Below is a small trained network, with its code and all its weights. Each question gives an input and a class and asks what happens when units are switched off, that is, made to give their printed mean instead of their output.

import numpy as np


def w(rows, s, z=0):
    codes = np.array(rows[::2]) - 128.0
    scale = np.full(codes.shape[1], s)
    scale[-1] = z or s
    return codes * scale


def norm(h):
    return h / np.sqrt((h * h).mean(-1, keepdims=True) + 1e-5)


def f(y):
    return y / 2 * (1 + np.tanh(0.7978845608 * (y + 0.044715 * y**3)))


def log_softmax(a):
    a = a - a.max(-1, keepdims=True)
    return a - np.log(np.exp(a).sum(-1, keepdims=True))


def net(x, mask):
    res = np.array(x, float).reshape(1, 3) / 4 @ E
    u = 0
    for l in range(2):
        y = f(norm(res) @ A[l][:, :-1].T + A[l][:, -1])
        res = res + np.where(mask[u : u + 11], y, B[l][:, -1]) @ B[l][:, :-1]
        u += 11
    return log_softmax(norm(res)[-1] @ U[:, :-1].T + U[:, -1])


A, B = {}, {}
E = w([
[1,254,57],'x0',
[64,104,197],'x1',
[185,198,193],'x2',
],0.0062)
A[0] = w([
[181,207,192,85],'0.n0',
[215,148,68,40],'0.n1',
[71,116,220,80],'0.n2',
[86,178,97,131],'0.n3',
[179,35,139,100],'0.n4',
[189,200,8,90],'0.n5',
[110,61,56,4],'0.n6',
[201,137,73,39],'0.n7',
[78,58,71,117],'0.n8',
[225,127,61,150],'0.n9',
[174,223,185,53],'0.n10',
],0.013,0.0043)
B[0] = w([
[176,75,9,190],'0.n0',
[60,105,141,172],'0.n1',
[34,27,160,165],'0.n2',
[212,144,185,208],'0.n3',
[189,175,168,254],'0.n4',
[63,95,173,246],'0.n5',
[151,111,38,154],'0.n6',
[45,100,153,158],'0.n7',
[205,126,77,195],'0.n8',
[121,82,191,233],'0.n9',
[146,91,48,183],'0.n10',
],0.011,0.0054)
A[1] = w([
[63,129,117,160],'1.n0',
[116,101,169,143],'1.n1',
[102,126,78,111],'1.n2',
[142,161,153,41],'1.n3',
[107,254,118,11],'1.n4',
[151,151,140,107],'1.n5',
[209,172,206,196],'1.n6',
[76,133,108,139],'1.n7',
[165,113,40,60],'1.n8',
[131,87,119,121],'1.n9',
[84,169,84,253],'1.n10',
],0.017,0.0048)
B[1] = w([
[129,98,197,160],'1.n0',
[100,131,137,175],'1.n1',
[183,127,132,143],'1.n2',
[124,139,103,125],'1.n3',
[197,182,173,180],'1.n4',
[75,181,98,134],'1.n5',
[91,199,97,254],'1.n6',
[151,77,168,146],'1.n7',
[78,155,55,185],'1.n8',
[168,116,134,158],'1.n9',
[246,91,159,184],'1.n10',
],0.011,0.0086)
U = w([
[193,252,201,155],'0',
[175,107,29,189],'1',
[77,84,226,176],'2',
[32,160,79,229],'3',
[43,114,85,10],'4',
[56,115,90,3],'5',
[55,130,91,44],'6',
[54,118,92,14],'7',
],0.018,0.014)

Each question gives the input, the list of numbers given to net, and the class t.
The units are the neurons (one row each of A and B). Each row of codes is followed by its name. A weight is (code - 128) times the scale printed after its matrix; where a second scale follows, it is the last column's (A, B and U).
mask holds one flag per neuron, layer by layer. A switched-off neuron (its flag False) gives its mean, the last column of its row in B, instead of its output. The means were averaged over made-up inputs and are rounded, as every weight is.
A unit's drop is (log p(t) with every unit on - log p(t) with that unit switched off) / (log p(t) with every unit on - log p(t) with every unit switched off).
The circuit of an input: a set's keep is (log p(t) with only the set's units on - log p(t) with every unit switched off) / (log p(t) with every unit on - log p(t) with every unit switched off). Starting from the 12 units with the biggest drops (on a tie, the unit counted first), units are removed one at a time, each time the one whose removal leaves the highest keep (on an exact tie, the one counted first), for as long as the keep stays at least 0.8.
units of the circuit, in order: the units of the circuit, biggest drop first
unit that matters most: the unit with the biggest drop
k most important neurons: the k neurons with the biggest drops, biggest first
top k neurons in layer l: the k neurons of layer l with the biggest drops, biggest first
drop when u is switched off: that unit's drop, to one decimal
input [5,-3,6], class 1: units of the circuit, in order -> (0.n0, 0.n10)
input [-6,5,0], class 0: unit that matters most -> 0.n4
input [6,-7,-2], class 2: units of the circuit, in order -> (0.n5, 1.n0)
input [-7,4,-1], class 0: units of the circuit, in order -> (0.n4, 1.n6)
input [-6,-7,-5], class 2: top 2 neurons in layer 1 -> (1.n4, 1.n10)
input [5,3,-5], class 0: top 2 neurons in layer 0 -> (0.n0, 0.n10)
input [-8,-8,0], class 0: 4 most important neurons -> (0.n4, 0.n2, 1.n6, 0.n5)
input [6,5,-4], class 0: top 2 neurons in layer 0 -> (0.n5, 0.n3)
input [0,1,-1], class 3: 3 most important neurons -> (1.n8, 0.n8, 1.n10)
input [-2,0,0], class 3: 2 most important neurons -> (1.n6, 1.n10)
input [-4,1,5], class 1: top 3 neurons in layer 0 -> (0.n0, 0.n10, 0.n3)
input [-5,-7,8], class 1: top 3 neurons in layer 0 -> (0.n0, 0.n10, 0.n2)
input [2,0,2], class 3: 2 most important neurons -> (1.n8, 0.n3)
input [-2,-5,8], class 1: units of the circuit, in order -> (0.n0)
input [7,-8,-2], class 2: 2 most important neurons -> (0.n5, 0.n4)
input [-7,-8,5], class 2: top 2 neurons in layer 1 -> (1.n8, 1.n4)
input [4,-3,-7], class 1: drop when 1.n10 is switched off -> 0.1
input [8,6,-5], class 0: drop when 0.n5 is switched off -> 0.1
input [3,3,-4], class 1: drop when 0.n9 is switched off -> 0.3
input [3,-4,-2], class 2: drop when 0.n4 is switched off -> 0.4
input [8,-7,-6], class 0: top neuron in layer 1 -> (1.n4)
